Here is a tiny trained network, its code and every weight. The questions are about switching its units off for an input and a class, where a switched-off unit gives its printed mean instead of its output.

import numpy as np


def w(rows, s, z=0):
    codes = np.array(rows[::2]) - 128.0
    scale = np.full(codes.shape[1], s)
    scale[-1] = z or s
    return codes * scale


def f(y):
    return np.maximum(y, 0)


def log_softmax(a):
    a = a - a.max(-1, keepdims=True)
    return a - np.log(np.exp(a).sum(-1, keepdims=True))


def net(x, mask):
    res = np.array(x, float).reshape(1, 8) / 4 @ E
    y = f(res @ A[0][:, :-1].T + A[0][:, -1])
    res = res + np.where(mask, y, B[0][:, -1]) @ B[0][:, :-1]
    return log_softmax(res[-1] @ U[:, :-1].T + U[:, -1])


A, B = {}, {}
E = w([
[129,132,128,133,123,127,129],'x0',
[124,134,133,130,122,122,131],'x1',
[116,145,138,134,111,112,134],'x2',
[131,119,125,122,136,133,126],'x3',
[179,86,211,119,64,147,48],'x4',
[119,136,135,124,119,116,133],'x5',
[163,246,130,31,154,202,112],'x6',
[35,95,130,137,80,252,153],'x7',
],0.015)
A[0] = w([
[169,158,157,81,111,54,59,137],'neuron 0',
[78,118,100,131,135,143,235,155],'neuron 1',
[186,184,128,89,167,120,140,153],'neuron 2',
[87,165,19,147,201,114,237,247],'neuron 3',
[106,186,131,41,97,166,122,121],'neuron 4',
[187,209,129,102,152,91,96,142],'neuron 5',
[26,54,133,125,128,96,121,137],'neuron 6',
[155,96,217,117,105,141,50,154],'neuron 7',
[203,145,146,139,93,142,49,134],'neuron 8',
[91,177,162,98,128,250,164,92],'neuron 9',
[151,84,196,142,93,136,130,125],'neuron 10',
[153,104,109,179,118,83,142,155],'neuron 11',
[85,131,111,134,95,184,115,120],'neuron 12',
[163,84,135,169,146,83,153,175],'neuron 13',
[116,188,136,105,121,200,119,84],'neuron 14',
[86,99,122,147,91,177,132,157],'neuron 15',
[154,97,129,163,164,30,107,192],'neuron 16',
[72,48,141,170,104,149,156,147],'neuron 17',
[159,168,101,115,195,106,158,161],'neuron 18',
],0.015,0.013)
B[0] = w([
[173,156,151,80,148,161,75,206],'neuron 0',
[63,93,108,146,179,83,169,189],'neuron 1',
[98,200,199,166,167,194,146,201],'neuron 2',
[60,156,146,145,253,134,243,254],'neuron 3',
[207,140,126,92,127,132,135,203],'neuron 4',
[139,166,197,172,178,211,79,212],'neuron 5',
[70,88,132,158,121,155,120,181],'neuron 6',
[209,121,86,93,49,161,27,210],'neuron 7',
[200,139,120,114,146,131,54,193],'neuron 8',
[156,121,132,79,86,4,226,213],'neuron 9',
[112,138,154,130,12,129,54,175],'neuron 10',
[159,70,132,147,126,56,182,174],'neuron 11',
[119,25,118,90,81,104,134,171],'neuron 12',
[157,88,71,94,104,67,207,183],'neuron 13',
[251,143,110,47,130,80,147,186],'neuron 14',
[58,65,76,149,33,151,110,182],'neuron 15',
[254,115,137,9,45,42,237,208],'neuron 16',
[56,76,119,185,76,154,77,194],'neuron 17',
[114,177,198,148,106,177,191,191],'neuron 18',
],0.0098,0.03)
U = w([
[147,96,144,43,181,65,255,212],'0',
[205,120,98,23,81,55,101,187],'1',
[10,73,74,201,180,126,154,80],'2',
[86,67,154,156,65,186,41,161],'3',
[105,231,220,155,194,208,159,108],'4',
[183,163,178,90,192,211,26,4],'5',
],0.0098,0.0038)

Each question gives the input, the list of numbers given to net, and the class t.
The units are the neurons (one row each of A and B). Each row of codes is followed by its name. A weight is (code - 128) times the scale printed after its matrix; where a second scale follows, it is the last column's (A, B and U).
mask holds one flag per neuron, in row order. A switched-off neuron (its flag False) gives its mean, the last column of its row in B, instead of its output. The means were averaged over made-up inputs and are rounded, as every weight is.
A unit's drop is (log p(t) with every unit on - log p(t) with that unit switched off) / (log p(t) with every unit on - log p(t) with every unit switched off).
The circuit of an input: a set's keep is (log p(t) with only the set's units on - log p(t) with every unit switched off) / (log p(t) with every unit on - log p(t) with every unit switched off). Starting from the 12 units with the biggest drops (on a tie, the unit counted first), units are removed one at a time, each time the one whose removal leaves the highest keep (on an exact tie, the one counted first), for as long as the keep stays at least 0.8.
circuit, biggest first: the units of the circuit, biggest drop first
unit that matters most: the unit with the biggest drop
top k neurons: the k neurons with the biggest drops, biggest first
drop of u: that unit's drop, to one decimal
input [8,3,8,8,1,-7,3,-6], class 5: unit that matters most => neuron 3
input [-2,5,6,0,1,8,-7,-1], class 1: top 2 neurons => [neuron 3; neuron 16]
input [-6,2,-8,-5,2,-5,0,6], class 3: top 2 neurons => [neuron 16; neuron 17]
input [8,-3,0,6,2,7,0,7], class 3: top 3 neurons => [neuron 16; neuron 17; neuron 15]
input [2,-3,-4,4,-8,3,1,-7], class 4: top 2 neurons => [neuron 5; neuron 2]
input [-2,5,8,1,5,1,-1,0], class 1: top 2 neurons => [neuron 5; neuron 2]
input [-7,2,-1,0,0,4,5,-6], class 4: top 2 neurons => [neuron 2; neuron 18]
input [-4,-3,2,-6,1,7,1,1], class 1: top 2 neurons => [neuron 3; neuron 5]
input [-2,8,-1,7,2,1,1,-7], class 5: top 2 neurons => [neuron 5; neuron 9]
input [-8,0,4,0,4,1,-1,0], class 1: top 2 neurons => [neuron 5; neuron 2]
input [8,-7,-1,-6,4,-2,0,2], class 3: drop of neuron 16 => 0.5
input [2,5,6,-1,3,7,0,2], class 3: drop of neuron 16 => 0.4
input [-5,-2,-5,2,1,-8,-5,7], class 3: drop of neuron 3 => 0.5
input [-1,0,-4,-8,1,8,5,8], class 1: circuit, biggest first => [neuron 3]
